cols: U X Q G K R
bem: [110 143  99  99 161 117]
Lib: [105 174 123 146 174 167]
dovu: [149  92 146 113  90  82]
mun: [120 175 139 170 169 175]
Pusuk: [ 92 152  86 108 162 158]
kezu: [ 89 158  83  95 175 141]
lapum: [144 141 160 177 125 159]
lok: [134 112 122 120 116 120]
bam: [102 161 113 132 162 160]
Bafo: [ 88 146  73  83 167 136]
vugo: [137  98 119 100 106  92]
col: [139  86  83 160 122 113  73]
Q
col: [ 90 169 162]
K
col: [167 106]
K
col: [ 95 177 120 132  83]
G
col: [152 158 141 112 161]
X

cols: H S V N
big: [173  77  66  65]
Bafo: [172 129 136 171]
lok: [171  75 103 136]
kezu: [ 67 194 176 184]
dovu: [154 119  71  67]
lapum: [175  76  87 119]
bem: [180  70  83 110]
vugo: [180  70  75  69]
mun: [180  70  71  64]
bam: [165 192 168 188]
Pusuk: [189  73  73 178]
Lib: [176  70  73  68]
col: [87 83]
V
col: [154 175 180]
H
col: [ 71  87  83  75  71 168]
V
col: [178  68]
N
col: [136 103 176  71  87  83  75]
V
col: [180 165 189]
H

cols: C D W Z
kezu: [107 188 174 179]
bem: [179 153 122 193]
lapum: [183  71  68  67]
Pusuk: [ 89 188 179 192]
Lib: [178  77  68  59]
big: [160 184 163 192]
lok: [179  66  78  89]
dovu: [168  88  70  71]
vugo: [183  71  68  66]
Bafo: [ 70 125 128  81]
bam: [183  65  76  78]
col: [89 71]
Z
col: [ 71 188  77 184  66  88  71 125  65]
D
col: [174 122  68 179  68 163  78  70  68 128]
W
col: [174 122  68 179]
W

cols: P J T B E F L
lok: [144 118  98 133  78 124 169]
Pusuk: [137 157 173 112  74  88 118]
lapum: [137 157 173 112  74 117 118]
dovu: [158 114 100 150  77 125  81]
Bafo: [128 151 117  60 104  74 119]
kezu: [158 114 100 150  77 113 172]
col: [118 157 157 114]
J
col: [ 74  74  77 104]
E
col: [ 98 173 173 100]
T
col: [124  88 117 125]
F
col: [118 157 157 114 151]
J
col: [117 125]
F

cols: Pade semik daru bakuv relam
lok: [101 121 103 140 102]
kezu: [108 205 102  84 196]
dovu: [120  79 147 140  71]
mun: [102 113 109 145  93]
Pusuk: [104 115 105 158 101]
big: [ 96  96 131 123  67]
Lib: [110 102 121 183  93]
bem: [ 94 146 100  66 133]
Bafo: [140 165 142 110 140]
col: [102 196  71  93 101]
relam
col: [ 93 101  67  93 133]
relam
col: [147 109 105 131 121]
daru
col: [ 79 113 115  96 102 146 165]
semik
col: [145 158 123 183  66]
bakuv

cols: Zolip sabam tivos dakur Kigil mose natu
dovu: [117 170 157 110 120 125  77]
vugo: [108 130 139 113  91 103 117]
lok: [108 130 139 113  91 103  71]
big: [137 138 117 134 166 158 154]
col: [110 113]
dakur
col: [157 139 139]
tivos
col: [117  71 154]
natu
col: [113 134]
dakur

cols: nul Kuz digu gabu
lok: [134 117 143 137]
Bafo: [134  91 143 137]
mun: [ 82 189 141 142]
kezu: [148 147 153 137]
dovu: [134 130 158 157]
col: [134 134]
nul
col: [153 158]
digu
col: [137 142]
gabu
col: [ 82 148]
nul
col: [117  91 189 147]
Kuz

cols: Mirut diz siv Zafa gov rabo
mun: [178 139 120 150 115 107]
bem: [ 84 118 118 131 133 145]
vugo: [100  60  97 114 146 140]
dovu: [103  78 110  99 166 130]
Bafo: [ 88 123  51 111 140 137]
big: [ 68 123 108  72  87 136]
kezu: [173 121 138 101  91  81]
col: [140 130 137 136  81]
rabo
col: [166 140  87]
gov
col: [103  88  68]
Mirut
col: [178  84]
Mirut
col: [ 99 111  72 101]
Zafa
col: [ 72 101]
Zafa

cols: Lum ropug tam pafig bepa taf Gok reb pasu bizif
dovu: [104  77 154 168 123 126  56 132 165 132]
kezu: [115  68 128 161 132 116  62 132 163 132]
bem: [129  98 137 140 136 125  83 132 150 132]
mun: [115  68 128 161 132 116  62 132  86 120]
lok: [131 159 110 117 113 118 176 122 108 122]
Bafo: [ 95  72 135 156 136 124  53 142 160 142]
lapum: [138 189 119 102 121 136 188 112  89 112]
Lib: [114  81 149 160 142 119  55 137 168 137]
big: [110  84 134 164 132 121  76 136 164 136]
vugo: [147 181 122  93 123 129 183 113  92 113]
Pusuk: [142 176 132  97 125 136 191 134  94 134]
col: [132 132 120]
bizif
col: [160  89 168 164]
pasu
col: [165 163]
pasu

cols: gedan Ziga nada lur
Pusuk: [161 134 138 164]
kezu: [186 113  97 117]
Lib: [186 113  97  80]
col: [138  97]
nada
col: [97 97]
nada
col: [117  80]
lur
col: [113 113]
Ziga

cols: dilu sog Gal Mef mafa reko
lapum: [130 104  93 162  88 179]
Bafo: [130 104  93 151 151 106]
bem: [157 113 116 110 107 128]
mun: [185 126 130 185  85 142]
col: [104 104 113]
sog
col: [104 113]
sog
col: [162 151]
Mef
col: [128 142]
reko
col: [151 110 185]
Mef
col: [151 107  85]
mafa
col: [ 93 116 130]
Gal

cols: luv vobo tadi kepi pili Tur Kasiz
mun: [ 82 109 115 124 154 135 137]
Lib: [118 168 156 106 131 170 148]
Pusuk: [ 80 101 118 130 161 123 125]
bem: [ 80 101 118 130 161 158 145]
dovu: [105 156 170 118 146 142 138]
lok: [203  90 172 184 101 106 116]
col: [168 101 101 156]
vobo
col: [109 168]
vobo
col: [154 131]
pili
col: [131 161 161 146]
pili

cols: lepod rora sori Gipod papad paku vuz
vugo: [172 146 171 117  64 152  96]
Bafo: [161 141 151  99 126 192 116]
big: [131 155 184 125 124 128 166]
mun: [172 146 171 117  64 143 138]
kezu: [ 93 113 112 159 131  65 144]
lok: [163 149 155  98  82 152 151]
bem: [133 168 167 118 118 118 165]
lapum: [ 89  99 106 149 126  67 161]
col: [138 144 151 165 161]
vuz
col: [184 171 112]
sori

cols: Pumu kamat Fep kazi nobe
bem: [145  81  76 154  73]
lok: [134 110  99 138  98]
dovu: [112 166 190 102 172]
Bafo: [136 108 104 141 103]
vugo: [133 107 120 133 105]
Lib: [116 171 161 112 175]
kezu: [134 110  99 138 111]
mun: [125 132 153 121 131]
col: [138 102 141]
kazi
col: [102 141 133 112 138]
kazi
col: [110 166 108 107 171]
kamat
col: [141 133 112]
kazi

cols: Fivo sefo Pebud vuf Nifi nur Rusa
kezu: [ 99 134 122 114 163 101 153]
mun: [136 155 104 127 116 142 146]
Bafo: [126 142 125 141 133 124 126]
lok: [ 70 138 144 131 151  75 161]
bam: [155 131 117 122  86 161 131]
vugo: [110 121 149 146 153 102 110]
dovu: [100 143 131 134 134 104 149]
Pusuk: [127  97 155 132 129 121 104]
Lib: [124 125 117 108 143 126 143]
lapum: [135 156 120 146  92 141 137]
bem: [143 142 112 131 128 142 126]
col: [149 131]
Pebud
col: [146 134 132]
vuf
col: [124  75 161]
nur
col: [104 125 144 117 149]
Pebud

cols: safar vavu Gupud Nek togot
lapum: [134 159 131 108 120]
big: [152 101 132 153 127]
Pusuk: [167 159  91 118 131]
kezu: [156 144  90  98 134]
mun: [132 195 140 118 136]
bam: [129 155 112 171 138]
lok: [131 183 130 118 143]
vugo: [129 155 112 171 136]
dovu: [ 72 151 143  76 134]
Bafo: [174 172 100 121 121]
col: [129  72]
safar
asked: [131 183 130 118 143]
lok

cols: sor nide zefe Dabok
Lib: [165  86 104 138]
mun: [137  85 166 145]
Bafo: [129 156  87 171]
dovu: [137  85 166  97]
vugo: [206 142 153 115]
Pusuk: [206 142 112 137]
lok: [206 142 153 137]
col: [145 171]
Dabok
col: [137 129 137 206 206 206]
sor
col: [ 85 156  85 142]
nide
col: [115 137 137]
Dabok
col: [165 137 129 137]
sor
col: [ 86  85 156]
nide

cols: Kulob famig Bufu ziru zefam sozu motok
kezu: [110 170 152 135 103 165 143]
bem: [157 190 116 125 130 123 111]
big: [116 112 166 123 133  73 149]
lok: [110 140 147 144 122 120 161]
Lib: [165  94 102 121 134 194 141]
Bafo: [ 87 152  86 111  93 170 101]
lapum: [152 171 142 134 189  97 117]
dovu: [ 99  83 149 134 194 140  88]
col: [ 86 142 149]
Bufu
col: [170  97 140]
sozu
col: [165 123  73 120 194 170  97]
sozu
col: [171  83]
famig
col: [149 161 141 101 117]
motok
col: [123 144 121 111]
ziru

